Below are the code and all the weights of a small trained network. Each question names an input and a target symbol and asks about switching units off, where a switched-off unit gives its printed mean instead of its output.

import numpy as np


def w(rows, s, z=0):
    codes = np.array(rows[::2]) - 128.0
    scale = np.full(codes.shape[1], s)
    scale[-1] = z or s
    return codes * scale


def f(y):
    return y / 2 * (1 + np.tanh(0.7978845608 * (y + 0.044715 * y**3)))


def softmax(a):
    e = np.exp(a - a.max(-1, keepdims=True))
    return e / e.sum(-1, keepdims=True)


def log_softmax(a):
    a = a - a.max(-1, keepdims=True)
    return a - np.log(np.exp(a).sum(-1, keepdims=True))


def net(x, mask):
    ids = ['αβγδεζηθλμξπσφψω'.index(c) for c in x.split()]
    T = len(ids)
    res = E[ids] + P[:T]
    u = 0
    for l in range(2):
        q, k, v = (res @ M[l].T for M in (Q, K, V))
        z = softmax(np.where(np.tri(T) > 0, q @ k.T / 4**0.5, -1e9)) @ v
        res = res + np.where(mask[u], z, O[l][:, -1]) @ O[l][:, :-1]
        u += 1
        y = f(res @ A[l][:, :-1].T + A[l][:, -1])
        res = res + np.where(mask[u : u + 4], y, B[l][:, -1]) @ B[l][:, :-1]
        u += 4
    return log_softmax(res[-1] @ U[:, :-1].T + U[:, -1])


Q, K, V, O, A, B = {}, {}, {}, {}, {}, {}
E = w([
[120,83,154,144,164,141,167,171],'α',
[194,141,162,153,109,129,154,121],'β',
[106,166,86,133,113,116,110,60],'γ',
[45,87,161,108,136,132,107,100],'δ',
[129,70,94,100,80,139,113,97],'ε',
[131,141,112,139,80,148,189,142],'ζ',
[205,144,112,109,131,249,124,70],'η',
[92,182,187,154,160,90,91,150],'θ',
[99,108,100,93,41,147,70,177],'λ',
[79,94,133,130,164,247,173,77],'μ',
[70,167,142,148,119,137,134,163],'ξ',
[178,92,70,180,166,173,107,118],'π',
[132,96,187,138,79,121,80,55],'σ',
[112,231,179,151,109,71,132,157],'φ',
[86,147,161,70,160,109,214,91],'ψ',
[108,107,77,167,161,105,107,156],'ω',
],0.022)
P = w([
[135,186,124,245,173,228,216,74],'0',
[87,100,70,140,155,120,227,61],'1',
[82,69,100,150,122,119,223,80],'2',
[48,49,151,163,62,107,203,61],'3',
[51,50,177,181,2,89,196,89],'4',
[87,50,106,146,60,91,212,114],'5',
[126,86,47,109,121,67,229,124],'6',
[79,33,128,142,59,172,243,134],'7',
[109,72,72,111,96,92,223,144],'8',
[155,79,50,113,144,130,230,147],'9',
],0.0041)
Q[0] = w([
[71,199,190,188,183,86,122,214],'0.h0',
[100,15,112,62,230,215,87,43],'0.h0',
[81,74,177,62,123,121,133,1],'0.h0',
[203,149,192,62,150,176,45,227],'0.h0',
],0.0064)
K[0] = w([
[72,106,148,240,242,84,254,46],'0.h0',
[140,176,71,111,68,103,55,154],'0.h0',
[113,106,102,160,118,187,75,149],'0.h0',
[216,221,137,251,117,70,150,43],'0.h0',
],0.007)
V[0] = w([
[13,100,51,112,95,152,180,133],'0.h0',
[150,145,147,32,63,159,79,237],'0.h0',
[66,145,242,158,241,239,212,49],'0.h0',
[110,110,82,138,52,58,146,1],'0.h0',
],0.0046)
O[0] = w([
[106,120,88,126,112,2,171,190,203],'0.h0',
[158,192,140,109,128,83,125,228,57],'0.h0',
[181,155,55,71,201,71,150,104,254],'0.h0',
[105,144,179,103,123,91,148,46,160],'0.h0',
],0.0076,0.008)
A[0] = w([
[159,241,135,20,37,72,205,122,70],'0.n0',
[211,174,224,40,154,122,104,212,3],'0.n1',
[159,120,160,39,129,110,3,125,122],'0.n2',
[121,195,215,49,196,167,129,98,233],'0.n3',
],0.0057,0.0018)
B[0] = w([
[122,127,194,100,62,191,214,91,252],'0.n0',
[75,148,94,180,113,131,82,112,106],'0.n1',
[179,46,177,97,2,161,74,127,98],'0.n2',
[73,113,181,17,62,103,120,108,221],'0.n3',
],0.0082,0.0029)
Q[1] = w([
[152,168,158,100,168,144,185,197],'1.h0',
[145,144,84,139,120,95,44,129],'1.h0',
[97,51,133,70,219,114,125,88],'1.h0',
[79,92,122,249,150,2,219,69],'1.h0',
],0.0068)
K[1] = w([
[166,199,69,78,162,211,133,229],'1.h0',
[33,120,120,171,150,214,88,110],'1.h0',
[156,43,99,84,165,74,133,132],'1.h0',
[58,48,135,115,7,99,150,254],'1.h0',
],0.0069)
V[1] = w([
[97,185,75,110,135,61,92,110],'1.h0',
[64,24,123,118,118,179,95,125],'1.h0',
[82,175,201,127,179,109,124,170],'1.h0',
[111,227,54,85,1,229,117,163],'1.h0',
],0.0065)
O[1] = w([
[21,185,100,18,28,187,33,112,189],'1.h0',
[28,10,78,21,96,88,83,106,141],'1.h0',
[117,91,79,50,255,80,158,114,38],'1.h0',
[177,132,25,40,11,102,204,120,3],'1.h0',
],0.0058,0.004)
A[1] = w([
[161,43,122,51,105,68,171,160,255],'1.n0',
[1,164,119,155,146,186,169,165,253],'1.n1',
[153,134,14,203,139,69,24,93,189],'1.n2',
[104,220,202,129,112,28,116,191,93],'1.n3',
],0.0073,0.002)
B[1] = w([
[127,104,212,147,110,163,110,179,172],'1.n0',
[125,163,89,147,110,43,115,138,255],'1.n1',
[9,158,184,161,57,155,113,114,177],'1.n2',
[114,127,68,115,166,234,138,142,151],'1.n3',
],0.011,0.0089)
U = w([
[82,7,25,91,154,123,221,62,145],'α',
[136,131,139,106,110,111,122,144,60],'β',
[128,75,135,59,45,126,122,205,238],'γ',
[127,216,147,121,64,54,112,35,89],'δ',
[89,113,135,191,128,204,134,107,108],'ε',
[146,91,181,198,208,25,135,152,132],'ζ',
[147,179,22,137,87,2,137,212,168],'η',
[171,128,124,42,109,202,90,83,146],'θ',
[183,113,212,95,124,65,27,63,150],'λ',
[66,188,157,177,95,39,99,204,32],'μ',
[110,88,145,26,147,15,35,137,102],'ξ',
[96,139,229,86,165,104,195,99,1],'π',
[232,193,216,198,154,65,134,73,192],'σ',
[150,120,103,167,47,91,221,179,101],'φ',
[98,223,202,38,202,156,27,165,220],'ψ',
[110,223,140,112,120,199,178,164,36],'ω',
],0.0057,0.0051)

Each question gives the input, a string of symbols that net reads in full, and the target symbol t.
The units are the heads (4 rows each of Q, K, V and O) and the neurons (one row each of A and B). Each row of codes is followed by its name. A weight is (code - 128) times the scale printed after its matrix; where a second scale follows, it is the last column's (O, A, B and U).
mask holds one flag per unit, layer by layer, with each layer's heads first. A switched-off unit (its flag False) gives its mean, the last column of its rows in O or B, instead of its output. The means were averaged over made-up inputs and are rounded, as every weight is.
A unit's drop is (log p(t) with every unit on - log p(t) with that unit switched off) / (log p(t) with every unit on - log p(t) with every unit switched off).
The circuit of an input: a set's keep is (log p(t) with only the set's units on - log p(t) with every unit switched off) / (log p(t) with every unit on - log p(t) with every unit switched off). Starting from all 10 units, units are removed one at a time, each time the one whose removal leaves the highest keep (on an exact tie, the one counted first), for as long as the keep stays at least 0.8.
circuit, biggest first: the units of the circuit, biggest drop first
unit that matters most: the unit with the biggest drop
k most important neurons: the k neurons with the biggest drops, biggest first
top k neurons in layer l: the k neurons of layer l with the biggest drops, biggest first
drop of u: that unit's drop, to one decimal
input η β μ λ θ π η μ ψ, target γ: unit that matters most	1.n0
input ξ γ μ α ξ μ π λ μ, target η: circuit, biggest first	0.h0, 1.n1, 1.n0
input μ γ μ γ μ μ μ μ ξ ψ, target π: circuit, biggest first	0.n0, 1.n0, 0.n3
input μ γ θ, target ψ: circuit, biggest first	1.h0, 1.n3
input π π σ λ μ η γ ξ μ θ, target γ: circuit, biggest first	1.h0, 1.n0, 0.h0, 1.n1
input ξ λ θ π, target γ: circuit, biggest first	1.h0, 0.h0, 1.n0
input θ μ μ π λ α δ, target γ: circuit, biggest first	1.h0, 0.h0, 1.n0
input θ β γ ψ μ μ μ ω, target μ: circuit, biggest first	1.n2, 0.n0
input γ γ μ ε, target γ: circuit, biggest first	1.h0, 1.n0
input γ π π ψ ψ θ, target ψ: top 2 neurons in layer 1	1.n3, 1.n1
input λ μ ε γ, target γ: circuit, biggest first	1.h0, 0.h0, 1.n0
input π φ γ ξ, target η: circuit, biggest first	1.n1, 1.n2, 1.h0
input μ β γ μ μ π μ γ, target α: circuit, biggest first	0.h0, 1.h0
input μ μ ψ β, target σ: 2 most important neurons	0.n0, 1.n2
input γ ε μ μ μ λ γ θ π, target γ: most important neuron	1.n1
input μ θ λ π π φ β α, target γ: 3 most important neurons	1.n0, 0.n2, 0.n0
input π π φ ω μ π ψ, target π: 2 most important neurons	0.n0, 1.n0
input μ ψ γ π μ μ φ λ β, target γ: top 2 neurons in layer 1	1.n0, 1.n1
input ψ ψ μ μ θ σ γ ζ α, target ζ: top 2 neurons in layer 0	0.n0, 0.n3
input π π σ γ λ μ μ ξ, target γ: top neuron in layer 0	0.n2
input ξ ξ γ ξ μ μ γ δ γ φ, target ω: drop of 1.n3	0.5
